[[130 146 121 125 149]
 [150 122 152 105 124]
 [125 145 118 112 142]] ⇒ 149

[[121 138 126 158 147 130]
 [128 131 127 142 121 132]
 [127 126 144 116 102 125]] ⇒ 130

[[103 138 127 128]
 [106 130 129 128]
 [119 108 128 128]] ⇒ 128

[[100 151 106 103 104]
 [128 137 127 125 127]
 [128 128 128 128 128]] ⇒ 104

[[130 152 124 140 119 151 104]
 [121 124 130 104 114 148 103]
 [114 120 115 126 140 103 136]] ⇒ 104

[[129 128 111 132]
 [106 119 124 143]
 [127 126 131 126]] ⇒ 132

[[122 130 102 105 133 132]
 [124 132 101 105 131 134]
 [126 133 103 106 132 135]] ⇒ 132
---
array([[147, 157, 109, 131, 107],
       [146, 158, 109, 130, 107],
       [132, 123, 128, 130, 130]])	146

array([[131, 135, 134, 111, 133, 130, 133],
       [143, 141, 107, 117, 135, 132, 139]])	131

array([[113, 137, 128, 133],
       [100, 114, 119, 117],
       [151, 115, 131, 119]])	100

array([[112, 152, 126, 116, 122],
       [145, 125, 137, 142, 140],
       [144, 125, 137, 142, 139]])	145

array([[118, 107, 143, 108],
       [120, 101, 112, 132],
       [136, 130, 133, 124]])	120

array([[154, 151, 111, 147, 155, 123, 153],
       [154, 151, 112, 148, 154, 124, 154]])	154

array([[109, 149, 107, 110, 148],
       [111, 149, 107, 111, 148],
       [138, 117, 136, 137, 119]])	111

array([[113, 107, 131, 149, 137, 117],
       [127, 125, 134, 125, 105, 121]])	113

array([[145, 153, 120, 139, 125, 131, 124],
       [117, 122, 119, 135, 129, 131, 157]])	145
---
[[117 154 154 122 122]
 [135 125 125 130 114]] value 122

[[147 112 141 117]
 [128 134 139 133]
 [125 137 133 150]] value 139

[[136 126 120 109 135]
 [137 113 106 114 155]
 [144 137 103 146 102]] value 114

[[115 116 126 106 147 129]
 [115 116 123 107 147 129]] value 147

[[127 127 126 116 106 124 117]
 [128 140 128 142 127 114 105]
 [132 143 125 119 125 110 138]] value 114

[[129 102 125 139 132]
 [130 118 131 125 128]] value 139
---
[154 129 131 120 148] yields 131, 154

[[148 132 150 121 104]
 [135 125 157 133 110]
 [152 133 150 113 104]] yields 157, 157

[[107 114 147 131 121]
 [127 113 145 131 120]
 [123 109 143 139 109]] yields 145, 147

[[136 121 130 131 132]
 [129 142 114 147 132]
 [110 132 139 137 151]] yields 114, 151

[153 120 136 132 115] yields 136, 153

[125 119 127 126 100 144 133] yields 126, 144

[[127 132 131 157 139]
 [151 111 129 113 147]
 [132 113 136 133 149]] yields 129, 157

[128 146 103 102 120] yields 103, 146
---
[[123 138 134 139 119 120 127]
 [153 124 143 139 130 134 124]
 [147 127 141 139 128 131 125]] gives 131

[115 137 136 146 124 157 110] gives 136

[112 102 103 128 107] gives 107

[121  99 110 120 128] gives 120

[[111 122 127 131 114 122 123]
 [137 113 117 129 134 131 116]
 [153 105 133 107 149 124  99]] gives 123

[116 126 107 132 118 149 133] gives 126

[132 122 130 150 125 131 124] gives 130

[139 135 145 155 111] gives 139

[[131 121 131 143 118 124 130]
 [109 147 128 135 142 143 103]
 [123 114 128 126 132 129 135]] gives 129
---
[120 128 114 127 101 146 126] Out: 128
[131 126 149 133 155] Out: 126
[124 137 134 150 131 120] Out: 137
[148 134 101 150 132 142] Out: 134
[116 105 128 123 117 130 127] Out: 105
[145 150 141 145 143 146 143] Out: 150
[148 123 103 140] Out: 123
---
[[127, 131, 132, 128, 122, 126, 139], [126, 131, 130, 139, 129, 125, 114], [152, 135, 138, 105, 124, 111, 136]] value 139
[[153, 131, 119, 143, 125, 129, 131], [132, 128, 122, 141, 142, 130, 135], [109, 136, 127, 134, 118, 128, 129]] value 131
[[122, 126, 130, 131], [130, 131, 124, 128], [105, 143, 130, 127]] value 131
[[144, 132, 126, 114, 129], [139, 136, 144, 116, 133], [139, 104, 139, 126, 149]] value 129
[[99, 132, 144, 118], [126, 119, 120, 111], [119, 114, 143, 123]] value 118
[[129, 137, 134, 138, 131, 124], [125, 139, 127, 131, 132, 126], [139, 121, 124, 153, 132, 140]] value 124
[[123, 114, 133, 119], [141, 130, 133, 108], [127, 101, 132, 133]] value 119
---
122  123  125  129  122
127  126  127  128  126
100  119  124  115  136
| 122

118  147  124  131  107 | 118

112  136  111  144
154  103  144  102
| 112

135  126  106  103  152 | 135

109  131  126  141
155  126  127  124
141  123  126  112
| 109

134  152  152  152
139  153  151  151
| 134

127  143  106  140  115  138 | 127

146  117  133  153  135  128
122  125  137  131  146  140
107  149  120  122  121  140
| 146

120  116  134  119  149  123  141 | 120
---
Q: [135 105 138 113 121]
A: 138

Q:
[[142 112 139 140 126 112 141]
 [126 116 142 149  98 142 108]]
A: 98

Q: [137 122 100 130 113 128 142]
A: 113

Q: [135 138 122 140 101 121]
A: 140

Q:
[[126 129 104 135 137]
 [125 122 126 132 131]]
A: 126

Q:
[[124 127 119 142 116 153 126]
 [157 136 118 118 143 131 150]]
A: 143

Q: [120 150 128 153 129 130]
A: 153

Q: [131 116 129 118 151 136 136]
A: 151
---
{"in": [[114, 136, 153, 140, 121, 129], [126, 106, 153, 147, 123, 117], [112, 141, 153, 115, 131, 132]], "out": 147}
{"in": [[119, 120, 117, 151, 129], [114, 110, 115, 107, 128]], "out": 117}
{"in": [[132, 127, 117, 109, 143, 107], [121, 128, 118, 110, 138, 108], [123, 128, 133, 104, 145, 139]], "out": 110}
{"in": [[136, 127, 121, 133, 156], [125, 109, 118, 151, 146]], "out": 121}
{"in": [[129, 126, 107, 129, 120, 125], [128, 121, 125, 129, 128, 124], [125, 126, 124, 128, 127, 128]], "out": 129}
{"in": [[123, 103, 125, 124, 128, 127, 127], [121, 114, 122, 126, 129, 127, 129]], "out": 128}
---
128	128	127	127	129
120	146	144	117	106
139	120	111	135	130
→ 146, 106

111	127	104	139	122	110	134 → 139, 104

117	129	138	150 → 150, 117

156	135	132	138	127 → 156, 127

128	130	128	127	129	129
103	126	101	125	125	132
125	130	131	133	127	130
→ 133, 101

121	116	127	155	128	101	132 → 155, 101
---
[[134 127 100 134]
 [114 129 126 122]
 [114 130 157 137]] Answer: 130

[[118 105 134 134 129 114 112]
 [142 121 136 138 117 133 100]
 [121 113 128 128 122 121 110]] Answer: 122

[[100 128 134 146 133 136]
 [121 129 115 126 125 133]
 [128 129 126 130 130 131]] Answer: 130

[[123 104 112 131]
 [150 140 112 143]
 [123 111 112 124]] Answer: 111

[[128 128 128 128 128 128 128]
 [139 151 103 124 131 137 141]
 [130 131 153 117 130 137 129]] Answer: 130

[[128 128 128 128 128]
 [128 129 127 127 128]
 [106 110 111 133 148]] Answer: 111

[[129 119 136 133 116]
 [143 114 114 141 131]
 [115 125 125 106 132]] Answer: 125

[[148 125 132 152]
 [108 106 121 128]
 [153 124 132 137]] Answer: 124

[[123 137 139 127 121 129 152]
 [122 128 113 124 111 132 133]
 [123 136 130 126 117 131 149]] Answer: 117
